Below are the code and all the weights of a small trained network. Each question names an input and a class and asks about switching units off, where a switched-off unit gives its printed mean instead of its output.

import numpy as np


def w(rows, s, z=0):
    codes = np.array(rows[::2]) - 128.0
    scale = np.full(codes.shape[1], s)
    scale[-1] = z or s
    return codes * scale


def f(y):
    return y / 2 * (1 + np.tanh(0.7978845608 * (y + 0.044715 * y**3)))


def log_softmax(a):
    a = a - a.max(-1, keepdims=True)
    return a - np.log(np.exp(a).sum(-1, keepdims=True))


def net(x, mask):
    res = np.array(x, float).reshape(1, 4) / 4 @ E
    y = f(res @ A[0][:, :-1].T + A[0][:, -1])
    res = res + np.where(mask, y, B[0][:, -1]) @ B[0][:, :-1]
    return log_softmax(res[-1] @ U[:, :-1].T + U[:, -1])


A, B = {}, {}
E = w([
[97,99,159,87,92,78,136,105,81,135,199],'x0',
[129,105,109,118,123,96,197,103,168,1,69],'x1',
[113,88,50,52,226,118,148,76,165,125,81],'x2',
[84,79,121,133,120,111,189,119,67,95,132],'x3',
],0.014)
A[0] = w([
[142,66,61,65,189,96,183,20,32,117,151,244],'n0',
[144,163,177,144,157,152,41,173,94,254,206,246],'n1',
[158,190,73,106,189,149,113,138,185,180,113,204],'n2',
[114,124,76,203,106,103,159,103,209,99,108,66],'n3',
[62,9,30,18,124,76,143,18,111,117,106,141],'n4',
[236,184,107,187,138,126,136,148,186,48,66,185],'n5',
[150,144,139,129,136,186,12,107,154,209,121,211],'n6',
[144,108,170,167,133,100,159,130,70,134,203,84],'n7',
[85,50,105,36,221,93,210,41,149,70,84,217],'n8',
[147,122,103,140,155,95,171,143,197,14,64,255],'n9',
[135,122,208,189,65,63,197,142,66,160,186,187],'n10',
[98,122,193,149,36,105,112,204,10,141,230,210],'n11',
],0.0081,0.0027)
B[0] = w([
[101,172,172,83,104,57,170,168,178,121,169,211],'n0',
[163,117,174,213,97,109,130,183,122,138,157,242],'n1',
[137,80,117,99,171,121,198,185,130,127,73,186],'n2',
[164,114,118,144,132,130,103,85,103,97,74,168],'n3',
[41,171,239,136,150,28,153,207,102,108,71,226],'n4',
[180,83,80,147,157,254,96,66,123,141,105,209],'n5',
[176,71,169,209,156,111,149,166,139,188,125,200],'n6',
[119,115,127,178,100,174,108,69,164,126,123,170],'n7',
[85,140,131,42,173,18,153,161,123,10,40,248],'n8',
[143,76,86,52,221,203,95,135,113,54,77,234],'n9',
[52,142,112,49,67,167,105,44,106,172,151,218],'n10',
[83,217,150,177,39,122,74,49,120,102,244,253],'n11',
],0.0088,0.018)
U = w([
[29,124,137,64,148,43,148,164,121,81,95,90],'0',
[150,93,50,89,153,195,118,115,125,92,69,122],'1',
[178,117,145,151,128,109,125,221,126,173,164,70],'2',
[68,178,136,137,49,124,87,75,107,130,254,249],'3',
],0.0097,0.0014)

Each question gives the input, the list of numbers given to net, and the class t.
The units are the neurons (one row each of A and B). Each row of codes is followed by its name. A weight is (code - 128) times the scale printed after its matrix; where a second scale follows, it is the last column's (A, B and U).
mask holds one flag per neuron, in row order. A switched-off neuron (its flag False) gives its mean, the last column of its row in B, instead of its output. The means were averaged over made-up inputs and are rounded, as every weight is.
A unit's drop is (log p(t) with every unit on - log p(t) with that unit switched off) / (log p(t) with every unit on - log p(t) with every unit switched off).
The circuit of an input: a set's keep is (log p(t) with only the set's units on - log p(t) with every unit switched off) / (log p(t) with every unit on - log p(t) with every unit switched off). Starting from all 12 units, units are removed one at a time, each time the one whose removal leaves the highest keep (on an exact tie, the one counted first), for as long as the keep stays at least 0.8.
units of the circuit, in order: the units of the circuit, biggest drop first
k most important neurons: the k neurons with the biggest drops, biggest first
drop of u: that unit's drop, to one decimal
input [-8,-6,7,-4], class 2: units of the circuit, in order => n6
input [-2,8,5,-8], class 1: 2 most important neurons => n5, n9
input [-4,1,-2,7], class 1: 3 most important neurons => n4, n11, n8
input [0,3,-4,-3], class 3: 3 most important neurons => n8, n9, n2
input [6,-8,7,-1], class 2: 2 most important neurons => n1, n6
input [-8,-3,1,-2], class 2: 3 most important neurons => n6, n9, n8
input [-1,-6,-2,-3], class 2: 2 most important neurons => n6, n1
input [8,-3,3,-5], class 3: 3 most important neurons => n8, n9, n2
input [-2,6,-7,3], class 1: 2 most important neurons => n9, n5
input [-5,-1,-1,4], class 1: drop of n11 => 0.4
